Below are the code and all the weights of a small trained network. Each question names an input and a class and asks about switching units off, where a switched-off unit gives its printed mean instead of its output.

import numpy as np


def w(rows, s, z=0):
    codes = np.array(rows[::2]) - 128.0
    scale = np.full(codes.shape[1], s)
    scale[-1] = z or s
    return codes * scale


def f(y):
    return y / 2 * (1 + np.tanh(0.7978845608 * (y + 0.044715 * y**3)))


def log_softmax(a):
    a = a - a.max(-1, keepdims=True)
    return a - np.log(np.exp(a).sum(-1, keepdims=True))


def net(x, mask):
    res = np.array(x, float).reshape(1, 8) / 4 @ E
    y = f(res @ A[0][:, :-1].T + A[0][:, -1])
    res = res + np.where(mask, y, B[0][:, -1]) @ B[0][:, :-1]
    return log_softmax(res[-1] @ U[:, :-1].T + U[:, -1])


A, B = {}, {}
E = w([
[128,254,161,218,128,109,120,115],'x0',
[134,127,127,129,122,125,132,128],'x1',
[81,26,164,175,158,67,117,154],'x2',
[93,139,199,115,106,157,229,117],'x3',
[129,133,133,127,118,127,125,129],'x4',
[125,127,132,123,130,132,121,129],'x5',
[109,76,134,156,97,168,107,66],'x6',
[240,126,154,166,52,129,158,125],'x7',
],0.0098)
A[0] = w([
[168,135,53,150,118,89,61,128,19],'N0',
[161,118,44,152,134,141,56,198,92],'N1',
[95,131,168,108,115,109,186,187,199],'N2',
[134,169,93,86,90,190,120,86,53],'N3',
[156,189,186,158,179,126,107,92,123],'N4',
[118,144,115,198,129,85,132,80,192],'N5',
[178,181,116,97,132,162,102,170,250],'N6',
[173,153,81,53,102,140,147,90,57],'N7',
[120,175,80,94,122,144,123,62,127],'N8',
[133,66,170,189,151,80,117,223,62],'N9',
[85,82,189,168,102,64,107,126,116],'N10',
[113,136,201,94,136,148,247,97,55],'N11',
[151,54,99,22,112,156,164,150,247],'N12',
[253,99,164,150,83,116,142,120,194],'N13',
[114,184,165,188,147,112,104,85,84],'N14',
[113,92,145,138,121,67,134,104,2],'N15',
[82,89,116,193,78,205,97,2,142],'N16',
],0.0093,0.0043)
B[0] = w([
[125,111,200,176,2,194,78,67,174],'N0',
[127,185,164,150,86,217,42,131,194],'N1',
[146,168,84,214,129,150,80,113,199],'N2',
[136,77,142,102,151,71,177,59,173],'N3',
[174,40,148,112,202,132,158,165,190],'N4',
[132,101,114,57,149,147,121,147,183],'N5',
[124,124,57,150,137,85,131,123,221],'N6',
[173,78,112,90,144,99,144,86,174],'N7',
[108,57,74,96,159,99,184,94,173],'N8',
[138,129,90,126,110,63,142,59,196],'N9',
[118,146,101,102,112,81,173,69,193],'N10',
[132,160,117,188,93,222,56,78,211],'N11',
[150,137,214,167,137,101,125,191,255],'N12',
[11,127,81,72,118,142,155,175,246],'N13',
[150,49,213,54,195,178,139,160,187],'N14',
[206,19,183,129,121,142,139,42,136],'N15',
[154,220,92,217,174,77,126,205,218],'N16',
],0.0084,0.0089)
U = w([
[149,126,154,125,84,230,91,33,52],'0',
[164,84,109,63,126,72,170,2,68],'1',
[127,131,105,100,137,125,139,145,255],'2',
[173,188,90,134,146,83,133,173,148],'3',
[191,57,197,68,154,159,151,170,43],'4',
[22,114,78,62,122,150,149,147,152],'5',
],0.013,0.0076)

Each question gives the input, the list of numbers given to net, and the class t.
The units are the neurons (one row each of A and B). Each row of codes is followed by its name. A weight is (code - 128) times the scale printed after its matrix; where a second scale follows, it is the last column's (A, B and U).
mask holds one flag per neuron, in row order. A switched-off neuron (its flag False) gives its mean, the last column of its row in B, instead of its output. The means were averaged over made-up inputs and are rounded, as every weight is.
A unit's drop is (log p(t) with every unit on - log p(t) with that unit switched off) / (log p(t) with every unit on - log p(t) with every unit switched off).
The circuit of an input: a set's keep is (log p(t) with only the set's units on - log p(t) with every unit switched off) / (log p(t) with every unit on - log p(t) with every unit switched off). Starting from the 12 units with the biggest drops (on a tie, the unit counted first), units are removed one at a time, each time the one whose removal leaves the highest keep (on an exact tie, the one counted first), for as long as the keep stays at least 0.8.
circuit, biggest first: the units of the circuit, biggest drop first
most important unit: the unit with the biggest drop
top k neurons: the k neurons with the biggest drops, biggest first
drop of u: that unit's drop, to one decimal
input [0,7,-8,-4,8,0,8,-8], class 1: top 3 neurons -> N3; N8; N13
input [8,-4,1,-4,-1,-5,7,-1], class 4: circuit, biggest first -> N14; N4
input [-5,-5,0,6,4,1,8,3], class 3: circuit, biggest first -> N16
input [8,1,-5,3,8,-7,-6,-1], class 4: top 3 neurons -> N14; N4; N16
input [-8,4,-6,2,-2,-2,2,0], class 4: top 3 neurons -> N12; N9; N10
input [7,-3,4,4,-2,8,3,-6], class 4: top 2 neurons -> N14; N13
input [5,-4,0,4,-2,7,5,-2], class 3: top 4 neurons -> N16; N13; N0; N15
input [-2,-8,-5,-8,7,-8,-3,-8], class 0: top 2 neurons -> N1; N0
input [-6,-4,-8,-2,-2,3,1,5], class 1: top 2 neurons -> N7; N3
input [-8,-6,-1,7,-1,-4,-2,-4], class 4: top 3 neurons -> N12; N1; N0
input [-8,-2,-1,6,4,7,7,-1], class 4: top 3 neurons -> N12; N6; N9
input [-3,7,-1,-4,-1,3,6,7], class 2: top 2 neurons -> N13; N16
input [-1,1,0,-1,4,6,5,-2], class 3: circuit, biggest first -> N16; N13
input [-7,3,1,-2,-4,-8,4,-4], class 4: circuit, biggest first -> N12
input [-2,3,3,6,-3,-4,-6,-3], class 0: top 2 neurons -> N11; N16
input [-3,2,4,-6,-1,-6,-1,8], class 5: top 2 neurons -> N13; N11
input [-6,5,5,6,1,0,5,0], class 0: top 2 neurons -> N11; N15
input [5,6,-5,5,-5,1,1,4], class 2: top 4 neurons -> N13; N0; N4; N1
input [1,2,6,-6,7,-1,-1,-3], class 0: circuit, biggest first -> N1; N0
input [-2,-5,-7,-8,7,7,-3,2], class 0: most important unit -> N1
input [-3,2,0,-5,2,-7,-1,-4], class 0: top 3 neurons -> N13; N1; N16
input [8,0,-6,-5,-4,-4,-3,7], class 4: drop of N4 -> 0.3
input [-1,-4,2,-3,2,5,5,-4], class 3: drop of N16 -> 0.5
input [3,3,8,8,-2,-6,2,-3], class 0: drop of N6 -> 0.1
input [5,-6,8,0,6,-7,2,-4], class 1: drop of N13 -> 0.0
